Below is a small trained network, with its code and all its weights. Each question gives an input and a target symbol and asks what happens when units are switched off, that is, made to give their printed mean instead of their output.

import numpy as np


def w(rows, s, z=0):
    codes = np.array(rows[::2]) - 128.0
    scale = np.full(codes.shape[1], s)
    scale[-1] = z or s
    return codes * scale


def norm(h):
    return h / np.sqrt((h * h).mean(-1, keepdims=True) + 1e-5)


def f(y):
    return np.maximum(y, 0)


def softmax(a):
    e = np.exp(a - a.max(-1, keepdims=True))
    return e / e.sum(-1, keepdims=True)


def log_softmax(a):
    a = a - a.max(-1, keepdims=True)
    return a - np.log(np.exp(a).sum(-1, keepdims=True))


def net(x, mask):
    ids = ['αβγθλξπστφψ'.index(c) for c in x.split()]
    T = len(ids)
    res = E[ids] + P[:T]
    r = norm(res)
    for j in range(2):
        rows = slice(3 * j, 3 * j + 3)
        q, k, v = (r @ M[0][rows].T for M in (Q, K, V))
        z = softmax(np.where(np.tri(T) > 0, q @ k.T / 3**0.5, -1e9)) @ v
        o = O[0][rows]
        res = res + np.where(mask[j], z, o[:, -1]) @ o[:, :-1]
    y = f(norm(res) @ A[0][:, :-1].T + A[0][:, -1])
    res = res + np.where(mask[2:14], y, B[0][:, -1]) @ B[0][:, :-1]
    return log_softmax(norm(res)[-1] @ U[:, :-1].T + U[:, -1])


Q, K, V, O, A, B = {}, {}, {}, {}, {}, {}
E = w([
[188,88,122,169],'α',
[189,84,123,173],'β',
[171,165,165,207],'γ',
[207,103,123,155],'θ',
[48,78,105,2],'λ',
[148,232,117,139],'ξ',
[216,115,122,127],'π',
[69,97,144,212],'σ',
[132,225,164,107],'τ',
[162,211,164,92],'φ',
[67,208,156,153],'ψ',
],0.007)
P = w([
[140,182,18,188],'0',
[158,180,45,177],'1',
[152,176,66,164],'2',
[160,171,89,168],'3',
[168,164,107,165],'4',
[167,157,123,164],'5',
[165,147,139,161],'6',
[163,140,153,157],'7',
[161,133,169,153],'8',
[155,126,183,143],'9',
[155,113,198,142],'10',
[147,99,215,132],'11',
[147,96,232,120],'12',
[144,94,253,116],'13',
],0.0053)
Q[0] = w([
[156,57,149,160],'H0',
[77,130,150,98],'H0',
[200,96,230,203],'H0',
[78,163,106,7],'H1',
[24,169,47,72],'H1',
[82,147,128,137],'H1',
],0.015)
K[0] = w([
[115,120,199,94],'H0',
[65,141,116,187],'H0',
[163,92,216,107],'H0',
[133,128,5,159],'H1',
[134,147,6,131],'H1',
[162,148,55,118],'H1',
],0.014)
V[0] = w([
[199,179,128,72],'H0',
[75,61,60,212],'H0',
[117,3,108,175],'H0',
[91,221,150,148],'H1',
[125,206,107,96],'H1',
[24,141,51,209],'H1',
],0.0052)
O[0] = w([
[3,123,150,136,253],'H0',
[231,129,162,72,115],'H0',
[178,185,124,96,160],'H0',
[97,76,145,41,199],'H1',
[180,107,145,61,150],'H1',
[68,92,245,155,40],'H1',
],0.0059,0.002)
A[0] = w([
[130,196,180,108,57],'N0',
[165,109,3,211,94],'N1',
[121,154,204,215,2],'N2',
[119,234,113,195,103],'N3',
[21,192,64,85,136],'N4',
[13,178,227,149,123],'N5',
[92,9,63,63,178],'N6',
[182,110,216,146,29],'N7',
[182,103,129,195,129],'N8',
[123,118,18,72,129],'N9',
[114,26,59,159,96],'N10',
[111,21,192,9,83],'N11',
],0.0059,0.0045)
B[0] = w([
[179,106,103,130,165],'N0',
[47,129,141,20,245],'N1',
[63,167,158,254,152],'N2',
[118,52,138,97,214],'N3',
[153,180,234,43,166],'N4',
[230,148,113,54,208],'N5',
[183,87,55,219,203],'N6',
[41,126,133,119,150],'N7',
[90,173,150,121,254],'N8',
[71,117,164,213,161],'N9',
[130,180,51,137,170],'N10',
[108,84,237,57,173],'N11',
],0.0058,0.0038)
U = w([
[123,150,130,83,78],'α',
[138,109,156,112,52],'β',
[82,1,217,76,87],'γ',
[153,142,145,105,59],'θ',
[6,149,102,53,191],'λ',
[143,129,16,190,254],'ξ',
[95,186,204,236,202],'π',
[134,130,134,113,46],'σ',
[241,240,72,141,116],'τ',
[227,8,133,148,157],'φ',
[142,128,147,87,83],'ψ',
],0.0088,0.0036)

Each question gives the input, a string of symbols that net reads in full, and the target symbol t.
The units are the heads (3 rows each of Q, K, V and O) and the neurons (one row each of A and B). Each row of codes is followed by its name. A weight is (code - 128) times the scale printed after its matrix; where a second scale follows, it is the last column's (O, A, B and U).
mask holds one flag per unit, heads first, then neurons. A switched-off unit (its flag False) gives its mean, the last column of its rows in O or B, instead of its output. The means were averaged over made-up inputs and are rounded, as every weight is.
A unit's drop is (log p(t) with every unit on - log p(t) with that unit switched off) / (log p(t) with every unit on - log p(t) with every unit switched off).
The circuit of an input: a set's keep is (log p(t) with only the set's units on - log p(t) with every unit switched off) / (log p(t) with every unit on - log p(t) with every unit switched off). Starting from the 12 units with the biggest drops (on a tie, the unit counted first), units are removed one at a time, each time the one whose removal leaves the highest keep (on an exact tie, the one counted first), for as long as the keep stays at least 0.8.
circuit, biggest first: the units of the circuit, biggest drop first
most important unit: the unit with the biggest drop
k most important neurons: the k neurons with the biggest drops, biggest first
input π β θ π β π ξ φ π β τ β τ π, target φ: 2 most important neurons -> [N6, N11]
input β θ φ π λ σ φ α γ π π β θ, target λ: circuit, biggest first -> [N1, H1, H0, N5]
input π φ β β β π β β ψ τ π σ, target φ: circuit, biggest first -> [H1, N5, N1, N6]
input τ β π π γ π, target λ: circuit, biggest first -> [H0, N1]
input φ π β ψ β τ θ ξ β τ β τ β π, target φ: 3 most important neurons -> [N6, N1, N11]
input θ τ β, target φ: 2 most important neurons -> [N6, N11]
input τ β β, target φ: circuit, biggest first -> [H1, N1, H0]
input β π β π β φ β γ β π β β β ξ, target τ: 2 most important neurons -> [N1, N11]
input ξ θ ψ π σ θ, target π: circuit, biggest first -> [H1, N2]
input α τ φ λ τ τ φ β β γ β β σ φ, target τ: circuit, biggest first -> [H1, N1, N11]
input ψ θ τ φ τ β, target ξ: circuit, biggest first -> [H0, N10]
input β τ γ, target π: 2 most important neurons -> [N2, N1]
input ψ β π, target γ: circuit, biggest first -> [H1]
input β β β ψ, target τ: circuit, biggest first -> [H0]
input τ θ α, target φ: circuit, biggest first -> [H1, N6]
input τ τ τ α β β σ β β τ β β β, target τ: 2 most important neurons -> [N3, N11]
input φ λ τ τ β ψ β ψ α, target γ: 3 most important neurons -> [N11, N7, N5]
input τ π β λ, target γ: 3 most important neurons -> [N4, N11, N9]
input π β φ β π, target ξ: 2 most important neurons -> [N6, N9]
input φ τ θ λ π σ π τ π σ π, target π: most important unit -> N2
